Each row was made from one path, in order. Every step used is in the known rows, and no mark comes twice. Write each row's path.
Known rows
rovobar mura puzu sodepep: [ -57   44  -56  -65   88  -52  -80  169    2  -56   -7   62   -3  116
  -48   -3   79    4  -45   32   38  213   67  -65 -113   32  -12   68
  520   28  128   47  -31  -10 -115  107   11  -25  198   42 -199   11
  -19   77 -116   65 -226 -163    9 -133 -102 -138  -41  134  -61 -153
   91]
besok beran fava sodepep keka bozer bufogo mamev kape mura: [ 148  -19 -106 -120 -184  -71    8  111  146  -78   -8  146   46  264
 -126  -55  157  184 -240   20  111  -94  111  154  -48   23   10   30
 -240  -96  271  -83 -111    9  -80    5   10  -83  106  -98  137 -121
   31    9  -29 -276  -25  -30   57   16   73  -29   99  109 -131   73
   85]
fava keka bozer beran puzu mura mamev kape bufogo: [   8    2 -228  -55    3  -23   33 -267  -65  -66 -482  117  146  296
  -22    5   70  126   45   65   59  243  257   63   65  134  -18  -23
 -368 -162  399 -143  -35   29  -78   20    6  -92  138 -266   67 -212
    6   39   -6 -207  275 -143  -61   31   -9  -75  160  150   13  239
   93]
sodepep fava keka beran puzu mura mamev kape bufogo: [-101  -63 -198  -68   83  -24  -55  -18  -95  -95 -392    2  155  154
   -5    9  120   33  123   88   50  158  207  102   74  158  -91  -89
 -193  -12  335  -92  -19  -11  -20   18    3 -142  137 -232  -40 -230
  -21 -188   63 -129  156  -98  -19  158   51   34  149  117   -2  188
   11]
kape mura mamev beran puzu sodepep rovobar keka bozer bufogo: [ 211   97   15  -65  -43    3  105 -215   53  163   42  119   54  182
 -124  -43   30  310 -108  -24  111  251  195   20  -71   86   21  -69
 -122 -101  156 -170 -104  -48 -145  -13  149 -127  139 -200   75  -92
   56   43 -100 -256  -36 -206  -37 -158  -14   51  224   96  -48  163
  -20]
bufogo rovobar besok mamev kape: [ -54   11    4  -64   32  -62   36   90  125  210  127  133  125  148
  -88  -15  131 -122    5   57   51  119   26   87 -115  -49  -18  120
  156    4  210  -91  206   -6  -81  -20   -4  -93  122  122 -107 -100
  153 -103 -166   39  187  -52  110   -2  -65  -67   24   17 -115 -388
  161]
beran puzu sodepep rovobar besok fava keka bozer bufogo kape: [  57  -39  127 -101    5  -37  186 -289   37   64  295   44  106  176
 -283    1   85  353 -141  -47   56  108  116    6  -63   22 -151   86
  -95  -72  411  -41  -23  -17  -54  -41   78 -121  195 -160  -18 -112
   92  109  -74   90  273 -114  -24 -148  -72  -35  144  -34  -15   60
   31]
bufogo rovobar kape mura puzu sodepep keka bozer: [  -7   93   66 -107  -90  -49  -47 -160   20  184   65   92  -63   -3
 -273  -11   34  246 -212 -111   20  -30   23   36 -412   79  -15   -5
  201 -258  213   68 -155  -12 -110   25  101 -102  181    0   -5  113
    1  121 -101  -54  -63 -136  -40  -50  -28 -108   40  280 -120  289
 -120]
mura mamev kape bufogo besok fava sodepep rovobar keka bozer: [ 108   -5  -45 -209 -120    7   13 -133  134  295   44   82  -68  157
 -223   30   63  130   17   30   -8  -57   30  101 -163  -83  -59  -18
  -72   97  250   35  -11    9  -68  -30   48   26  170   40   98 -145
   54   -3   99  -38  -36 -173   90  -60 -148  -22  164  -37 -132    1
 -144]
bozer mamev fava keka beran puzu: [-149  -35 -155 -101  164  -90 -123  -56  -28 -225  -61   24  215  314
  -65   38  111  133   23   49  147  -93  151   39   39  127 -144   -4
 -258 -251  239 -166  -89  -77  -79   56  118 -104   74  122   57 -100
   60   58   38  -88  147  -92  100   14   65  -44  118  -35   37  -62
   32]
bufogo rovobar besok mamev: [-134   23   49  -40   31  -65   25  122  109  264  316  123   93   15
 -229  -18  142 -134  -50  -11   73    0  -23   31  -70 -101  -49  154
  298  -35  213  -64  172  -45  -43   24  -33  -86   71  282 -115  102
  118   94 -142  141   32  -84  118  -78  -56  -77   96    4 -126 -421
  142]
rovobar kape mura sodepep keka beran: [-129  101  -76  -55  -58  -36 -107  293   31   11  -21  123  -31  -10
 -142    1  102   41  -74  -12   24  201   63   98 -122  -58   46  -52
  143 -190  252  113 -287 -103  -61   34  104  -94  107   77  -42  111
  -12   80  -11   67  -78 -196   86  143   73    9   98  197 -145  107
   73]
mamev fava keka bozer bufogo kape mura puzu sodepep rovobar: [  83  -26   84 -150  -30    6  168 -250   19  134  -50   36   41  214
 -126  -39   62  315 -298  -10    8  139  159    0 -205  181  -53   15
 -310  -92   -2   40  -49   61 -116   -7  116  -29  183 -164  -53  -46
   67  -21 -121  112   74  -89  -54 -167  -62  -74   86   60 -102  193
  -52]
rovobar kape bufogo besok mamev fava keka sodepep puzu: [   9  -48   27 -157  -25  -69  -96  -17   63  -23  268   27   -3  -47
 -277  -51  128   54  -68   -9   14 -156  -81  111 -213  -66  -76   15
   23  -85  396   55   65  -40   15   13  -39 -101  188   35 -221   27
   24    3  -45  141   97 -147   12   37  -50  -56  119   81 -185  -25
  -10]
bufogo kape mura puzu sodepep mamev beran keka: [ 184   88   70  -64  150  -45   87  -80   42  -76   52   29   -7  321
  -10   22  121   82 -186   24  110    3  225   61  -67  217   -8  -72
 -186  -40  158 -195  -88  -34 -119  -29   77 -138  135 -164 -212  -63
   57 -225  -82  -58 -131 -142  -23   31   37   89  104   99  -86  137
   71]
puzu sodepep keka bozer mamev beran fava: [ 112   63  -25  -61  -66  -67   35 -239   86 -301  158  155   62  230
 -235    8  108  185  -18   29  188  -16  126  -29 -115   13 -101  -49
    6 -206  196 -130  -49  -67 -129  116  141 -205  182   51  202   -8
   12   75  -74 -115 -104   31   73  -61   18  -24  142   17   17  257
    7]
fava sodepep mamev beran puzu mura rovobar kape bufogo besok: [ 214   73  -77 -162   56   -3 -103   68  -22  417   41   20   37   61
 -126  -17  103 -121  -77   -1   70  -77  119   86   82  113  -27   -7
  -79   47  486 -139    7  -36 -107   37 -125  -58  100 -147 -154  -42
   43  -66  -62  -27   94 -155    5  146   98   41  164  -10 -120   78
   30]
fava sodepep keka bozer mamev mura rovobar bufogo: [ -26  -15  -69 -180  -87  -38  -53  -66   33  176  173  126   28   19
  -52  -28  120  -46   73   42   80  136   91   21  -80 -121   35   42
  159  -16   17   30 -104  -36  -89  108   66  -67  101   48  402  335
  128  102 -158  -77  -56 -132   32 -149  -45  -79  145  -96  -19 -207
  -79]
rovobar kape bufogo besok beran keka: [ -12  112  -68  -15  106  -61  -40  291  113  234  162   79   38   88
 -102  -18  131  131  -56  -22  119  -93  -57  160  -17   23    5  109
   33    0  496 -122   52 -100  -50   -5  -31 -113  155   -9 -327  -95
  -64   29   86   24   73 -180   70    3   43   32  126  129 -243 -109
  329]
puzu mura rovobar keka beran: [-185   84 -183  -84   48  -59  -74   53  -25  114  -95   63   71    8
  -83   28   50  -33   55   60   27  154   43   58  -79   18  -35  -27
  261  -68  167  157 -188 -104  -69  101   88  -91   94  174    0   40
   -5  201   39  -83   16 -184   75   40    6    8  103   25  -70   65
   80]
bozer mamev mura puzu sodepep keka beran fava: [  47   -9  -42  -55   14  -69 -103  -65   78 -253 -102   61   72  171
  -36   -4  106  187  -68  121  131   99  107  -32   15   47  -97  -79
  150 -231  153  -96  -54  -78  -95  108  143 -123  175  -30  112   36
   17  -96   22  -71 -127  -51   42  109   11  -83  134    3   34  166
   -6]
mura sodepep keka bozer beran: [-157  106  -29  -48 -140  -17   93  -59  118  -39   43  164   -7  118
 -232   36  118  106   38  -33  105  202  227  -12 -131 -110  -14   27
  -16 -227  240   50 -175  -27  -98   73   53 -114  119  105  126  256
   40  176  -24  150 -164 -102   78  -26  -56  -68  132   42  -39  121
  118]
keka sodepep mamev mura rovobar bufogo: [ -11  -24    5 -133   40   -5  120  103   -9  176  136   53   16  -51
   31  -19  132 -185  165   67   74  248   47   17  -80  -55    9   35
  188  137   23  104   86  -74  -68  118   77 -104  136  140    3  270
   82   55 -185   19 -170 -133   19  -70  -34   58   40  -60  -88 -299
    0]
fava sodepep rovobar keka puzu: [-182   12  -65 -178   34  -26   90   81   79  151  204  120   -7    6
 -122   -3  130   68   36   -9   23   95   43   68 -178   36 -113  -17
   -8  -82  197   67 -115  -65    7   80    4  -99  127  148   32   98
   31  285   35  239 -284 -128   80 -121 -100   -5   78   42  -82  -96
  -37]
bozer bufogo kape mura mamev fava keka: [   7  -40  -82 -150   67  -28   29   28   34  -22 -144   71  -21  293
  -33   -2  148  104 -162   45   -9   40  172   65  102  114   55   67
 -306   22   65   90  -93   16  -63   10   77 -131   95 -103   -6  -41
  112  232  -96  -18  283 -188   10 -174   -6  -34  141  -33  -36 -169
  184]
bozer bufogo rovobar mura puzu sodepep keka beran: [ -11   21   36  -78  -91  -45 -159  -62  -60  160  164   53   78    9
 -178   -9   70  259 -103    4   55  136  126  -34  -83  -62  -25   25
  177 -137  191   98 -148  -31  -83   11  155  -85  142  -34  -90   17
   66 -112  -71   69  -60 -122  -55  -75  -29  -40   35   74  -48   21
   40]
beran fava keka puzu mura: [-201  -36 -192  -93  131  -81   98 -113  -11 -175 -138   35   54   41
  -94   -2  140   20   28    5   56   52   30   24   -7  234 -139  -11
   14 -179  350   95  -51  -62   49  156   34 -230  160   88 -108   49
  -77  502   33   61   46  -18   32  -27  -26  -61   97   66   34  172
   94]
beran fava keka puzu sodepep: [-157  -28  -75  -95  105  -84  -35 -133  -38 -393  -12   26  -21  154
 -180   13  132  174   67   -3   59   15   53   48  -98  176 -193  -38
    0 -115  344   38   -9  -23    2  151   76 -160  227  115 -122  -99
  -63  415   14  197  -49  -65  -12 -139  -15  -74  -35  151  -25  135
   75]
bufogo kape mura mamev: [ -16   64  -65  -74   34  -14   37  117   49  155 -157  132  -88  247
  -29   34  121  -58 -185   54   -6   -3  142   62  -18   84   16   39
   48   18   62   68  -59  -19  -89   59  -41 -111   50  -67   -9   51
   37  258 -117   46 -101 -221   36  -75    7  -54  135  111 -117  -78
  193]
besok beran fava sodepep keka puzu: [-188    5  -69 -116  -30  -91   -4   83  137 -194  153   64   -5   46
 -160   -2  169   85   73    3   89 -145    8   76  -94   33 -168    1
  -87 -108  360   23  -97  -68   37  116   39  -79  143   65  -29   66
  -44   47  127  253 -349    2   32    2   19    0   27   65  -44  -71
   44]
bufogo besok kape mura rovobar keka beran fava sodepep mamev: [  48  -28  -86 -188  -56  -25 -127  190  155  134   90   16  -91   53
 -110   18  149   36  -56   55   17 -309   54  149  -98   16 -103 -101
  155   79  366   19 -163 -105  -17   11   -6  -90   70  156   31    4
   68  220  132   88 -114 -183  110  147  153   72  153 -104  -95  124
  -92]
beran keka bozer bufogo besok rovobar kape mura sodepep mamev: [ 123   78   28  -95  -99   21   68  -13  127  506  231   33  -39  -91
  -86   -9  122  172  -27  -40   74   -5   87   74 -119   -8   72  -13
  171  -35  410 -101  -20  -94   -6  -78   11  -61  115  -47 -235  186
   33  183  -55    4   72 -206   80  -33   33  118  250   26 -192   70
    4]
bozer mamev fava keka puzu mura: [ -97  -39 -207 -153   88  -86  -35 -235  -82  -33 -121   63  142   33
  -25  -35  107  -61   -5   51   70    5   62  -33  -25  165  -62   24
    8 -256  174  122  -52   -4   14  143   38 -126   96  111  -25   56
  -18  298 -109 -124  200    5   25  -92  -67  -97  166  -20   15   26
   53]
bozer mamev beran puzu sodepep fava: [  37   35   39  -41   90  -52  -72   17   32 -229  246   39  135  161
 -116  -11  156   27   55   33  209   33  192  -16  -61  101 -134  -17
  271  -44  216 -230   15  -30 -118   97  -35 -210  131  -36   58   -8
   36 -140 -144 -114 -194   14   44  -17   67  -23  129   10  -24   64
   60]
keka puzu sodepep rovobar: [-152   21   63  -96   30  -13  130 -113   -3  207  126   81   43  -45
 -151  -15  104   90   22    8   74  143  112  -10 -169  119 -166   -2
   46 -101  111   46  116   -1  -37  132   21  -76  162  112 -173   17
  -37  105 -110  416 -295  -13   14 -140  -67  -21  -27   98 -138   46
   49]
keka bozer mamev mura: [  -3   21 -129  -86  -33  -46   96  -59   60   40 -103  182  138   94
  -52   -6  108  -30  -90   59  133   86   84  -19  -62    2   47   65
   41 -177   18  -37   97  -12 -111  137   35 -116   60  124  253  172
   53  318 -225 -151  -40  -12  167  -76  -38 -157  152  -37  -66 -109
   14]
rovobar kape bufogo mamev fava: [   5   18  -53 -120  103  -36   18  295   46   69    4  176   90  162
 -132  -20  141  -23 -213   16   90  -63   27   45  -35   18    1  123
    4 -107  246   68   44  -32 -138   96  -48  -39  139   97 -168 -113
  -26  136  -57 -295  214 -117  146    3  -56  -68   30   92 -145 -213
  205]
beran keka sodepep puzu mura mamev kape bufogo: [ -17  -15  -74  -81   29  -19   76 -168  -83   21 -191   34   86  170
   23  -31  120   79  103  105   50  180  166  109   39  100   -6  -84
  -23  -39  240  -70   54   -1  -27   34  -44 -121  188 -319 -204  -42
  -15 -180  -41  -11  -97 -150  -88   39  -98   56  130  182 -144  170
  138]
bufogo kape mura sodepep: [ -78  114  -11  -66   35    0   90  286   60    0  -91   97  -85  296
  -38   19  151  -68 -210    4   -1  139  125  108  -86   60   61   34
   70    4   98   55 -198    3 -110   36  -38  -71   79  -99 -136  114
   51  289 -109   79 -188 -194   81  -26   18  -95  112  150 -212  -26
  266]
beran fava keka puzu mura rovobar besok mamev kape: [ -65  -37 -166 -104   96  -92   69 -147  116    4 -163   29   99  117
   -4  -11  101 -104  139  110    7  185    0   31  -28   71 -138  -33
   71  -68  341    2  108  -57   31   41   62 -148  197   61  -75 -121
   49  -13  -53    6  362  -65   18  123  -74    9  101  -16   43  -74
   18]
puzu mura sodepep mamev beran fava keka bozer: [  -8   -3 -150 -121  -21  -30  215 -209   49 -210 -177   34    5  180
 -221   67  125  -33  149  -27   89   60  125    9 -122  118  -72  -97
 -200 -142  228   21 -122  -53  -37   88  162 -135  152  194   -1   35
    8  211   39   -2   -3    2  110   10   -3   68  182  -54   45  225
 -162]
besok fava keka bozer beran puzu sodepep rovobar: [ -42  -23   84  -76   10  -51  110 -332  105  -92  142   36   93  134
 -263   23   92  294   43   -1  135  120  165  -27  -53   95 -195   21
 -107 -199  340 -148  -42   -3  -43   34  114  -72  165  115   38  -99
   38   43   -4  215  -49  -30   -5  -94  -13  -82   40   -9  -26  186
  -20]
besok mamev kape bufogo rovobar: [ -82   27   15  -55   -6  -32   65   26   41  185  -15  130  135  155
 -120   -9  153    3  -97   44   57   21   72  131  -90    8   11  117
 -206    6  245 -106  164   51  -75   -4  -55  -59   84  -83 -162 -164
   94  -38 -124   20   24  -36   53  -35   21  -94  -15  136 -233 -172
  217]
kape bufogo rovobar keka puzu: [-156   88  -36 -106   82  -35   42   23   -7  171  121  127   25   52
 -136    3  105  146 -106  -59   28  -34   -8   84 -216   46  -45   24
  -82 -145  310   62  -77  -52  -23   28   17 -156  112  -16 -139   13
   10  415   25  -95  -41 -148   28 -109  -61  -37   91  221 -160  -32
  124]
fava keka sodepep rovobar besok mamev mura: [ -42  -95   19 -108    4  -42  192   71  101   77  130   95   81 -106
 -153  -73  140 -115   51   48   36  304  -23   45   10  -85  -37   49
   58   -5   11  -38  188  -23   22   29  104 -136  127  302   46  128
  118    1 -197  274  -33  -57  102  -28 -100  -62  127  -99  -81 -313
  -65]
kape bufogo mamev mura: [ -25    4  -54  -84   88  -30  108  269   38  109 -147  159   62   98
  -75  -25  170  -99 -229   27   97   52  130   71  118   42   56   98
  -71  -42   76  -35  136   30 -108   97  -78  -96   57    4  -65   20
    6  235 -119 -184  -33  -88  155   -3  -31 -120   68   56 -165 -227
  216]
sodepep fava keka bozer bufogo rovobar: [-167  -54   15 -119  -86  -13  152 -127   14  178  232   37   90   67
 -308   27  175  232  -19 -106   83  -48  120   45 -159   42  -68  103
 -198  -60  204   86   33   11  -29   26   29 -249   84  115   89  169
  114  374  -91  113   85    2   65 -219    5    1  106  -25  -92  -18
   14]
besok fava sodepep puzu mura rovobar: [-163  -11  -23 -157   22  -78  -27  -79  101  131   81  -65   21    1
 -101   17  139 -157   66   79   27  -26   78   -3   82   77  -53   40
  373   23  195   97  -60    7   -7  125 -108   35   68  -10  -89  215
   54   14  -44  223 -177  -59    7   16  -15  -34   30  -82 -131 -133
   67]
rovobar keka sodepep puzu mura mamev beran: [ 120   65  -67 -108  -19  -44   18 -163    8    7   -2   72  -25  109
  -75   -7   56 -129  129   56   28  168   77   27 -109   37   14  -83
  258  -74   58   88  -98  -54  -76   65   83 -123  114  -10  -54   50
   38  -80  -55 -155 -135 -162  -22  -40 -102   67  205   12  -51  -30
   15]
sodepep mamev mura rovobar besok beran keka puzu: [ -47   52  -36  -90  156  -66  148   22  143  294   41   -3   92   -8
   73   12  109  -49  157   49  118    5   26   -9    4   68  -79  -42
  -55 -102  210  -65  127 -115   26   23  132  -87  111  126 -220  109
   23 -168  -19  103    1  -64   34  101  -42  188  137  -28  -63 -294
    2]

Write each row's path
[ 137    0  -22 -179  103  -29  -47 -183  -90  323  227  -88  -29   69
 -107   -2   84 -143  147  -35   77  -42  103   70  -73   98 -114  -22
    8   89  252   -8    9  -63  -66   17   72 -194  134   85 -149  102
   76  -15  -51  -36   82 -171  -55  -35    4  107  194 -134  -18   -4
  -25] | fava keka sodepep mamev beran puzu mura rovobar bufogo besok
[  12  -64  -86 -125  -54  -57  -25 -139   11 -193  -15   95   87    2
 -154  -20  140   51   21   38  119   76  103   -8 -121   28  -28   -9
  162 -121   47  -24   27   29  -46  124   61 -188  127  152  323  120
   54  241 -218  -95   16   33   95 -109  -16 -155  169  -46  -17   88
 -134] | puzu sodepep fava keka bozer mamev mura
[ 192   42    3  -88  -93  -11  183 -163  189  117  132  139   25  255
 -190   48  112  240    0   14  122   25   99  -77   10  -34  -33  -15
 -120 -115  179   -7  -74 -108 -100   17  258 -259  154    1  144    8
  118   98  -47 -119   40  -46   49  -91  -56   75  183  -93   89   -7
    4] | sodepep keka bozer bufogo rovobar mura mamev beran fava
[ 123   41  110  -91   45  -15  -54   68  106  336  165    2  -53    0
 -178  -18   68   94 -184    8   16   36  -54   -2  -74    3  -59  108
  275   62  405   47  150    2  -81    7  -68   44  193  -64 -365 -108
  -48 -102   20   84   14 -165   17   17  -66  -65   44   83 -253  -65
  111] | mura puzu sodepep rovobar kape bufogo besok fava
[  24   41  -53 -152   97  -16  -22 -152  -14  216 -165   67   54  104
  -17  -22   69   16  -32   57   25  -42    6    2  -52  134  -13  -14
   51 -129  135  120  -71  -17  -62   68  119  -45  140  -35 -166  -67
   19   96   11 -324  139 -113  -24  -67 -147  -54  178   51  -40  -50
   79] | kape bufogo rovobar keka puzu mura mamev fava
[  37   37   -2 -160   44  -49 -100   48   65   37   56   23  -63   64
  -63   -9  113   36  -43   35   40  -24   98   61 -279   96 -128 -118
  334  -22  160  103 -104   -2  -49   49  -10 -202  176   21   -6  -65
   -6   37  -95 -279  -27 -114   -5   60  -41   15   76  153 -106  197
  -35] | bufogo mamev kape mura rovobar keka puzu sodepep fava
[   2  109  -77  -64   49   -8 -135   -3    4  213 -171  -26   78  108
   58  -24   43   66   63   58   12  152   70  175  -69   96   -8  -59
  271    1  401 -168 -129  -31  -78  -86   43   33  156 -314 -311 -197
    1 -101  151 -262  151 -207   32  123   -7  -72  206   76 -146  140
  176] | mamev kape bufogo besok rovobar keka beran puzu mura sodepep
[ -50  -68    7 -192   53  -16  100   -5   84  195  -38   44  -49  110
   18  -37  122   10  -73  -31  -29  -32   23   84 -276  102  -88  -25
  -92 -165   96  217 -132    0    4  -28  132  -41   93   99 -199  -50
   12  141   44 -109  216 -163   35  -77  -74   16  125    3 -112 -181
    4] | besok kape mura sodepep rovobar bufogo mamev fava keka puzu
[  67   16 -115 -112   73  -75 -139 -111   27  300  -14  -68   80   33
 -115   19   50  111   -1   25   22   70  -10   37  113   78  -72   57
  128  -90  596  113  -79  -90  -28   22   45 -110  119  -24 -148  -95
   21  141   16 -124  510 -228  -16  107   64   23  132  -88  -51   29
  112] | bozer bufogo besok fava keka beran puzu mura rovobar kape
[ -11   14    9 -164  -58  -23  107 -106   47  186    1   61   55   86
 -205  -24  127   31  -91  -27  114   -1  190  -19  -27   -4   10   50
   75 -185   84  168 -109   26 -119   91   67  -53  138   30 -111  136
   16    7  -59 -286   69  -58   93  -56 -166  -35  187 -117  -15  -10
   94] | puzu mura sodepep keka bozer bufogo mamev fava
[ 157  -52   43 -133  -47   22   34   46  199  304  167   74  -89  210
  -31  -17  132  -28   64   46   11  -93   20  125 -115   28 -120   35
  169  187  232   42   98  -46 -100    0   38  -76  117   29  -37 -108
   83   -9  113  135   43 -165   74  -90    4   30  135 -231  -71 -273
  113] | mura mamev beran fava sodepep rovobar bufogo besok kape
[  38   -8 -116 -109  -33  -56   44 -123   83  -44   -5   64   29   78
  -88   -4  110  109   99   78   19  261   -2   -5  -48   53  -89  -30
  236 -260  453  124 -167 -118    3  109    9 -218  189   41   65  145
   47  275  -60  108  234 -149  -75   85   17    3  126   37  -30  263
   75] | bozer beran fava keka sodepep puzu mura rovobar kape
[ 107  -23 -101 -163  -34  -39   72  -25  184  200   78   61  169  274
   29    2   77  130   -2   90  119  -16   -7 -101 -128  -23  -63   36
   25 -149    7  -89 -109  -60  -74   10  150   93  127  166   78   40
   71 -350   -2  -20 -192  -51   66  -84 -146  -18  175 -115  -29 -235
 -184] | besok beran keka bozer mamev fava sodepep rovobar mura puzu
[-118   -9   -4  -76  154 -104 -196 -116  -60 -222   62  -93   85  200
 -192   37   49  124  122   22   61   44   68   23   65   71 -195  -21
  179  -47  357  -74  -45  -44  -60   32  144   -5  166  148 -120 -168
   27  -45   39   72  170 -172  -24   16   30   -5  -13   49  -37  -68
   15] | mura rovobar besok fava keka beran puzu sodepep
[  -5  -35 -134 -170   15   -9   69 -128   84  170  -95   71  -37   80
  -38    3  117    8  144   94   18  115   50   -1   25  121 -142  -95
  210  -99  204   73 -129  -83   26  139   37  -94  154   79   66   57
    0  201   93   82 -209 -137   -1  -61 -134   10  224  -60   56   72
  -71] | beran fava sodepep rovobar keka puzu mura mamev
[ -45  -53    3 -180   31  -34   22 -276  -24  115   97   67   92   51
 -110  -27  107  138   38   54   82   63  123  -47 -124  108 -155  -19
 -113 -211   25   21   47   22  -16  101   98  -66  150  162  -19  -35
   36   37 -136  264   -5   15    1 -202  -81  -37   78  -27  -67   25
  -48] | bozer mamev fava keka puzu sodepep rovobar
[  75  -64 -136 -126  -31  -67   50   13   29 -150  -19   24   74  226
  -36  -28  110   17  168   98   54  146  -79   20   47  -71  -82   12
   27  -60   70   -1   50  -61   -7   62  147 -124  130  258  159   82
   89   90  -87   41   87  -74   10  -55   -6   30  180  -74  -89 -199
    2] | bozer mamev mura rovobar besok beran fava keka sodepep
[  88  -15 -140 -100   18  -51    6  303  175 -108 -232   26   19  322
  139  -11  148  -65 -102  103   58   23   78   83  -72  157    9    0
 -105   44  200 -160   -9  -18  -76   13  -44   58  106 -102 -128  -84
   40 -264   46  -29 -263  -57   39  130   98   21   30  123 -132 -157
    0] | besok beran fava sodepep mamev kape mura puzu
[  96  -53  -14 -115    3   20  103  113  111   63  217  136    4  286
  -27  -10  163  -55  130   77   92  238   73   39   43   22  -79   23
  -29  117   77  -74    3  -91 -103   87   89  -55  145   99  148   30
  107  -42   17  135 -169 -110   52 -174  -33   57  104 -106  -20 -321
   45] | mura mamev beran fava sodepep rovobar bufogo
[ 165   12   72 -117  122  -53  -51  -61   76   66  194   -8   -9  107
 -251   -6   91  175  -68  -39   56   13   22   83   22  102  -93   37
 -157   -5  485 -136   19  -11  -50  -59   77 -101  181  -57 -224 -308
   26  -57   28   61  267 -129    7  -10   47  -11   69   23 -145   24
   67] | mamev beran puzu sodepep rovobar kape bufogo besok fava keka
[-127  -33 -128 -142   78  -24  148  -46   31  -17 -139  -18  -39    2
  -77   47  185 -111  198   18   60   90  144  -15  -16  124  -98  -98
   47 -142  323   73 -112  -68   71  117   23 -134  143  116 -232  144
  -20  235   47  185 -146  -48   52   46  -29   92  189  -35   28  115
  -60] | beran fava keka puzu mura sodepep mamev
[ -74   31  -90 -215   23  -57  -57  -24   46  177   -8   52   27  -81
  -74  -27   92  -53   67   46   -3   72   -9   12  -85   87  -56   -7
  201 -140  292  224 -179  -55  -31  148   48  -56  181   48    4  122
   15   31  -81   46  119  -97  -19   76  -54  -25   20   -9   -6    9
  -28] | mamev fava sodepep keka puzu mura rovobar kape
